Here is a tiny trained network, its code and every weight. The questions are about switching its units off for an input and a target symbol, where a switched-off unit gives its printed mean instead of its output.

import numpy as np


def w(rows, s, z=0):
    codes = np.array(rows[::2]) - 128.0
    scale = np.full(codes.shape[1], s)
    scale[-1] = z or s
    return codes * scale


def norm(h):
    return h / np.sqrt((h * h).mean(-1, keepdims=True) + 1e-5)


def f(y):
    return y / 2 * (1 + np.tanh(0.7978845608 * (y + 0.044715 * y**3)))


def softmax(a):
    e = np.exp(a - a.max(-1, keepdims=True))
    return e / e.sum(-1, keepdims=True)


def log_softmax(a):
    a = a - a.max(-1, keepdims=True)
    return a - np.log(np.exp(a).sum(-1, keepdims=True))


def net(x, mask):
    ids = ['ΓΔΘΞΠΨΩαεζηλμτ'.index(c) for c in x.split()]
    T = len(ids)
    res = E[ids] + P[:T]
    u = 0
    for l in range(2):
        q, k, v = (norm(res) @ M[l].T for M in (Q, K, V))
        z = softmax(np.where(np.tri(T) > 0, q @ k.T / 3**0.5, -1e9)) @ v
        res = res + np.where(mask[u], z, O[l][:, -1]) @ O[l][:, :-1]
        u += 1
        y = f(norm(res) @ A[l][:, :-1].T + A[l][:, -1])
        res = res + np.where(mask[u : u + 4], y, B[l][:, -1]) @ B[l][:, :-1]
        u += 4
    return log_softmax(norm(res)[-1] @ U[:, :-1].T + U[:, -1])


Q, K, V, O, A, B = {}, {}, {}, {}, {}, {}
E = w([
[132,74,86,85,57,102,103,137],'Γ',
[86,185,153,98,78,147,195,145],'Δ',
[70,153,164,136,113,70,61,217],'Θ',
[89,59,236,152,93,143,119,99],'Ξ',
[121,157,133,177,153,158,117,55],'Π',
[52,156,63,99,159,108,124,131],'Ψ',
[94,129,126,149,128,93,222,144],'Ω',
[172,155,138,115,182,128,116,200],'α',
[211,93,137,127,171,174,98,120],'ε',
[157,96,33,146,171,139,59,62],'ζ',
[99,125,119,59,187,187,123,62],'η',
[131,184,141,122,143,162,2,116],'λ',
[85,129,150,157,16,103,161,64],'μ',
[94,154,138,200,125,109,96,127],'τ',
],0.025)
P = w([
[96,102,122,126,171,111,155,119],'0',
[138,141,151,105,173,46,161,98],'1',
[155,148,172,87,189,17,148,80],'2',
[127,122,154,101,172,50,147,91],'3',
[127,101,128,156,136,170,145,124],'4',
[108,84,97,185,119,222,148,159],'5',
[135,118,118,163,138,159,156,118],'6',
[100,153,106,162,165,110,182,79],'7',
[134,166,129,115,181,6,167,43],'8',
[96,135,125,153,156,120,172,79],'9',
],0.012)
Q[0] = w([
[100,115,123,150,137,116,120,99],'0.h0',
[171,153,173,75,165,3,125,59],'0.h0',
[158,130,107,167,101,123,142,139],'0.h0',
],0.013)
K[0] = w([
[160,137,105,135,109,135,114,138],'0.h0',
[85,87,97,182,103,246,129,188],'0.h0',
[116,107,169,118,141,133,105,143],'0.h0',
],0.014)
V[0] = w([
[79,114,93,2,104,141,155,43],'0.h0',
[75,37,46,191,138,77,121,154],'0.h0',
[170,162,130,187,154,108,224,68],'0.h0',
],0.0089)
O[0] = w([
[179,135,35,146,81,106,157,110,228],'0.h0',
[231,90,187,176,84,118,95,162,250],'0.h0',
[97,126,133,254,189,72,128,156,202],'0.h0',
],0.0076,0.0023)
A[0] = w([
[115,251,142,139,74,122,117,173,169],'0.n0',
[152,112,108,126,174,144,82,104,91],'0.n1',
[133,195,111,106,120,111,86,232,4],'0.n2',
[147,138,121,137,115,139,116,111,243],'0.n3',
],0.015,0.0037)
B[0] = w([
[107,7,141,123,159,126,84,103,249],'0.n0',
[99,109,157,111,141,147,188,126,254],'0.n1',
[100,216,111,88,73,123,220,126,207],'0.n2',
[151,91,94,152,126,150,15,55,209],'0.n3',
],0.012,0.0049)
Q[1] = w([
[80,80,84,158,87,250,150,207],'1.h0',
[177,141,135,104,149,104,151,99],'1.h0',
[95,173,99,183,74,255,118,172],'1.h0',
],0.012)
K[1] = w([
[162,137,183,87,139,5,133,60],'1.h0',
[98,150,120,156,125,152,146,166],'1.h0',
[173,159,156,76,201,22,103,94],'1.h0',
],0.012)
V[1] = w([
[99,173,126,106,77,62,140,161],'1.h0',
[90,120,171,149,71,110,111,55],'1.h0',
[113,8,133,120,97,147,188,203],'1.h0',
],0.011)
O[1] = w([
[97,160,160,109,143,26,34,66,73],'1.h0',
[191,253,125,155,94,196,169,105,255],'1.h0',
[94,141,38,201,57,242,82,198,185],'1.h0',
],0.0075,0.0047)
A[1] = w([
[188,189,31,43,253,77,65,239,161],'1.n0',
[100,101,168,105,108,113,137,55,88],'1.n1',
[189,135,45,107,2,174,89,163,93],'1.n2',
[131,232,120,110,99,78,89,126,4],'1.n3',
],0.0099,0.0028)
B[1] = w([
[106,141,97,177,3,186,126,159,197],'1.n0',
[114,124,106,185,156,181,136,145,229],'1.n1',
[136,162,148,73,157,81,122,185,253],'1.n2',
[85,96,140,177,209,171,77,39,152],'1.n3',
],0.012,0.0033)
U = w([
[170,92,110,66,75,110,99,148,255],'Γ',
[77,146,26,128,110,145,108,141,10],'Δ',
[89,150,170,77,118,174,51,98,124],'Θ',
[139,193,149,111,85,190,128,167,109],'Ξ',
[127,135,130,155,185,61,202,138,166],'Π',
[125,75,129,112,35,80,136,48,169],'Ψ',
[117,99,119,212,156,91,81,178,126],'Ω',
[35,116,168,84,136,89,124,136,176],'α',
[87,41,110,108,118,182,162,182,84],'ε',
[218,57,147,114,128,160,160,161,147],'ζ',
[143,64,26,96,126,97,156,85,134],'η',
[92,123,136,20,122,151,188,51,92],'λ',
[145,211,127,166,149,117,125,76,153],'μ',
[137,122,251,150,105,160,134,167,55],'τ',
],0.012,0.0039)

Each question gives the input, a string of symbols that net reads in full, and the target symbol t.
The units are the heads (3 rows each of Q, K, V and O) and the neurons (one row each of A and B). Each row of codes is followed by its name. A weight is (code - 128) times the scale printed after its matrix; where a second scale follows, it is the last column's (O, A, B and U).
mask holds one flag per unit, layer by layer, with each layer's heads first. A switched-off unit (its flag False) gives its mean, the last column of its rows in O or B, instead of its output. The means were averaged over made-up inputs and are rounded, as every weight is.
A unit's drop is (log p(t) with every unit on - log p(t) with that unit switched off) / (log p(t) with every unit on - log p(t) with every unit switched off).
The circuit of an input: a set's keep is (log p(t) with only the set's units on - log p(t) with every unit switched off) / (log p(t) with every unit on - log p(t) with every unit switched off). Starting from all 10 units, units are removed one at a time, each time the one whose removal leaves the highest keep (on an exact tie, the one counted first), for as long as the keep stays at least 0.8.
units of the circuit, in order: the units of the circuit, biggest drop first
top k neurons: the k neurons with the biggest drops, biggest first
top k neurons in layer l: the k neurons of layer l with the biggest drops, biggest first
input Π Π Π η, target Π: units of the circuit, in order -> 0.h0, 1.h0
input τ Π Θ α, target τ: units of the circuit, in order -> 0.h0
input μ Δ λ Γ ε λ, target λ: top 2 neurons -> 0.n2, 0.n1
input ζ τ η, target ζ: units of the circuit, in order -> 0.h0, 1.h0
input ε τ μ ζ ε α ζ τ Ω, target α: units of the circuit, in order -> 1.h0, 0.h0, 0.n2
input Γ Ω ε ζ ζ Ψ τ τ Γ, target Γ: units of the circuit, in order -> 0.h0, 1.n2
input Θ η ε, target Θ: units of the circuit, in order -> 1.h0, 0.h0
input Θ Ψ Ψ, target Θ: top 2 neurons -> 1.n3, 0.n2
input η λ Δ, target η: units of the circuit, in order -> 0.h0, 0.n0
input Ψ ζ Θ, target Ψ: units of the circuit, in order -> 0.h0, 0.n0, 0.n2
input τ μ Θ Θ ε Π μ Ξ Π, target Π: top 2 neurons in layer 1 -> 1.n0, 1.n3
input α Ω Θ Ω Δ Ω μ Ξ Γ, target Ω: units of the circuit, in order -> 0.h0, 1.h0
input ε ε τ Θ Θ, target α: top 2 neurons in layer 1 -> 1.n0, 1.n1
input Π ζ Ψ η Ψ Δ Ω Γ, target Γ: units of the circuit, in order -> 1.n2
input ε Ψ Ξ Ω, target ε: top 3 neurons -> 0.n1, 0.n2, 1.n2
input Π Γ Ξ, target Π: top 2 neurons in layer 0 -> 0.n0, 0.n3
input ε α ε α, target Ξ: top 2 neurons in layer 0 -> 0.n2, 0.n1
input Ψ Ξ ε Ω Δ Γ Ω η η Δ, target ε: top 2 neurons in layer 0 -> 0.n0, 0.n2
input μ α ε α Ω μ Θ Δ ε, target μ: top 2 neurons in layer 0 -> 0.n0, 0.n3
input μ η Γ α, target Ξ: top 2 neurons -> 1.n0, 0.n3
